x =
[[133 141 122 112 113 137 139]
 [147 106 148 117 123 109 146]
 [119 149 106 125 125 149 118]
 [112 114 141 155 154 113 109]
 [140 125 133 102 108 129 144]
 [110 137 119 147 145 135 113]
 [141 128 134 106 110 131 143]
 [106 141 118 140 137 136 113]
 [118 152 105 119 114 154 121]
 [111 145 112 138 135 143 111]
 [133 110 150 139 144 108 126]
 [127 112 145 145 145 111 125]]
What is the smallest entry?
Answer: 102
What is the bottom entry of the column that holds the smallest entry?
Answer: 145
The entry just left of the largest entry: 141
The bottom-right entry: 125
What is the largest entry?
Answer: 155
The first entry in reading order -> 133
What is the entry just right of the smallest entry?
Answer: 108
What is the first entry of the largest entry's row?
Answer: 112
What is the third entry on the diagonal from the top-right corner?
Answer: 125
The fourth entry, reading row by row -> 112
What is the entry directly above 150?
Answer: 112
What is the entry in the top-right corner?
Answer: 139
The bottom-left entry is 127
What is the largest entry in the first row?
Answer: 141
What is the entry just left of the smallest entry?
Answer: 133
The entry just right of 123 is 109
What is the second entry on the main diagonal?
Answer: 106
The entry just right of 150 is 139
The third entry on the main diagonal -> 106
What is the 5th entry, reading row by row?
Answer: 113
The smallest entry in the first column: 106
The entry directly below the smallest entry -> 147
What is the third entry from the end, reading row by row?
Answer: 145
What is the last entry of the largest entry's row?
Answer: 109

Read these off the array that follows.
1) Find the first entry in reading order.
2) Find the entry directly above the largest entry.
3) Find the entry in the bottom-left corner.
4) Find the third entry on the main diagonal.
5) Find the 5th entry in reading order.
6) Find the bottom entry of the column that holds the largest entry.
7) Find the third entry from the end, reading row by row.
8) Find the smallest entry in the last column.
[[124 121 131 128 125 135 125 129 127 132 133 127 122 124]
 [123 126 131 132 131 129 114 129 133 135 141 127 124 121]
 [125 125 134 133 133 130 118 127 130 132 138 127 126 119]
 [130 133 133 123 138 123 129 126 134 127 126 122 136 131]
 [119 101 135 135 124 140 121 126 119 124 136 136 118 111]
 [123 117 140 120 136 132 123 125 135 127 131 123 132 122]
 [128 131 131 127 133 127 124 127 134 132 133 125 129 127]
 [121 117 133 130 128 133 118 130 133 134 139 128 122 120]
 [126 128 131 134 133 126 118 127 130 130 137 130 127 121]
 [126 124 126 130 127 126 126 128 128 127 132 131 125 125]
 [129 119 127 125 124 130 140 126 117 117 115 131 131 130]
 [130 127 122 127 122 127 136 128 124 124 121 131 126 132]
 [122 117 130 132 125 135 120 130 129 132 137 131 120 120]
 [135 144 126 122 135 115 134 127 136 128 123 122 138 138]
 [125 123 131 130 129 132 123 128 129 131 133 128 125 123]]
1) 124
2) 117
3) 125
4) 134
5) 125
6) 123
7) 128
8) 111

Read these off the array that follows. Indices start at 0.
1) Read off the entry at row 0, column 1.
2) Read off the entry in the bottom-left corner.
3) Read off the entry in the bottom-right corner.
4) Read off the top-right entry.
5) Read off the entry in row 2 and column 1.
6) Read off the bottom entry of the column that holds the largest entry.
7) Read off the entry at row 2, column 2.
8) Read off the top entry of the column that holds the smallest entry.
[[131 133 131 129 130 135 136 127 136 129 135 125 132 128 119]
 [122 132 122 126 126 125 123 122 122 124 134 126 125 123 124]
 [137 124 125 130 131 130 141 126 133 125 131 129 136 125 120]
 [137 126 125 142 127 131 146 113 127 123 135 124 137 116 127]
 [138 124 122 144 135 131 152 111 129 123 141 127 136 116 124]
 [131 136 126 129 125 131 135 126 133 128 131 122 129 123 123]
 [111 125 144 128 134 112 110 129 112 127 124 147 125 125 132]
 [129 130 126 126 120 134 134 127 134 127 127 125 132 123 128]
 [116 128 132 116 123 122 107 147 126 137 113 134 117 140 136]
 [124 127 127 127 134 117 120 129 120 126 122 132 120 124 129]
 [118 131 135 122 127 123 110 132 122 125 118 133 125 134 136]]
1) 133
2) 118
3) 136
4) 119
5) 124
6) 110
7) 125
8) 136

[[131 135 118 123 112 118 132 141 117 115 125 148]
 [127 124 126 132 146 123 151 134 145 138 127 116]
 [136 138 113 120 123 122 129 136 119 112 126 151]
 [114 124 128 142 127 122 101 133 137 121 137 136]
 [146 146 114 114 145 132 122 125 126 120 134 127]
 [125 120 118 140 151 119 145 127 142 132 133 123]
 [128 114 137 127 112 145 131 111 126 129 114 140]
 [124 119 115 144 150 117 140 125 140 130 137 127]
 [146 135 129 125 129 136 125 116 118 135 140 104]
 [125 131 137 122 114 121 144 149 135 140 123 115]
 [125 132 132 123 102 117 137 150 124 130 124 128]]
Counting starts at 0.
The entry directly above the smallest entry?
Answer: 129
The entry in row 0 and column 0: 131
The entry in the top-right corner?
Answer: 148
The top entry of the column that holds the smallest entry -> 132
The entry in row 2 and column 0?
Answer: 136
The entry in row 0 and column 1?
Answer: 135
The entry just left of 113 is 138
The entry in the bottom-left corner?
Answer: 125
The entry in row 1 and column 1?
Answer: 124
The entry just right of the smallest entry is 133
The entry in the bottom-right corner: 128
The entry in row 0 and column 2?
Answer: 118
The entry at row 1, column 0?
Answer: 127
The entry in row 1 and column 2?
Answer: 126
The entry directly below the smallest entry -> 122

Read these off the matrix that follows. Rows and columns are numbered from 0.
1) Read off the entry directly below 107.
2) Read off the entry in row 0 and column 0.
3) Read off the entry directly above 103.
4) Read off the top entry of the column that holds the largest entry.
5) Read off the entry just left of 104.
6) Read off the entry in row 0 and column 1.
7) Read off the entry directly below 151.
8) Read off the entry in row 0 and column 2.
[[123 131 132 109 154]
 [150 124 124 147 104]
 [107 117 115 115 151]
 [103 125 128 142 108]
 [102 121 126 141 112]
 [150 131 133 142 110]]
1) 103
2) 123
3) 107
4) 154
5) 147
6) 131
7) 108
8) 132
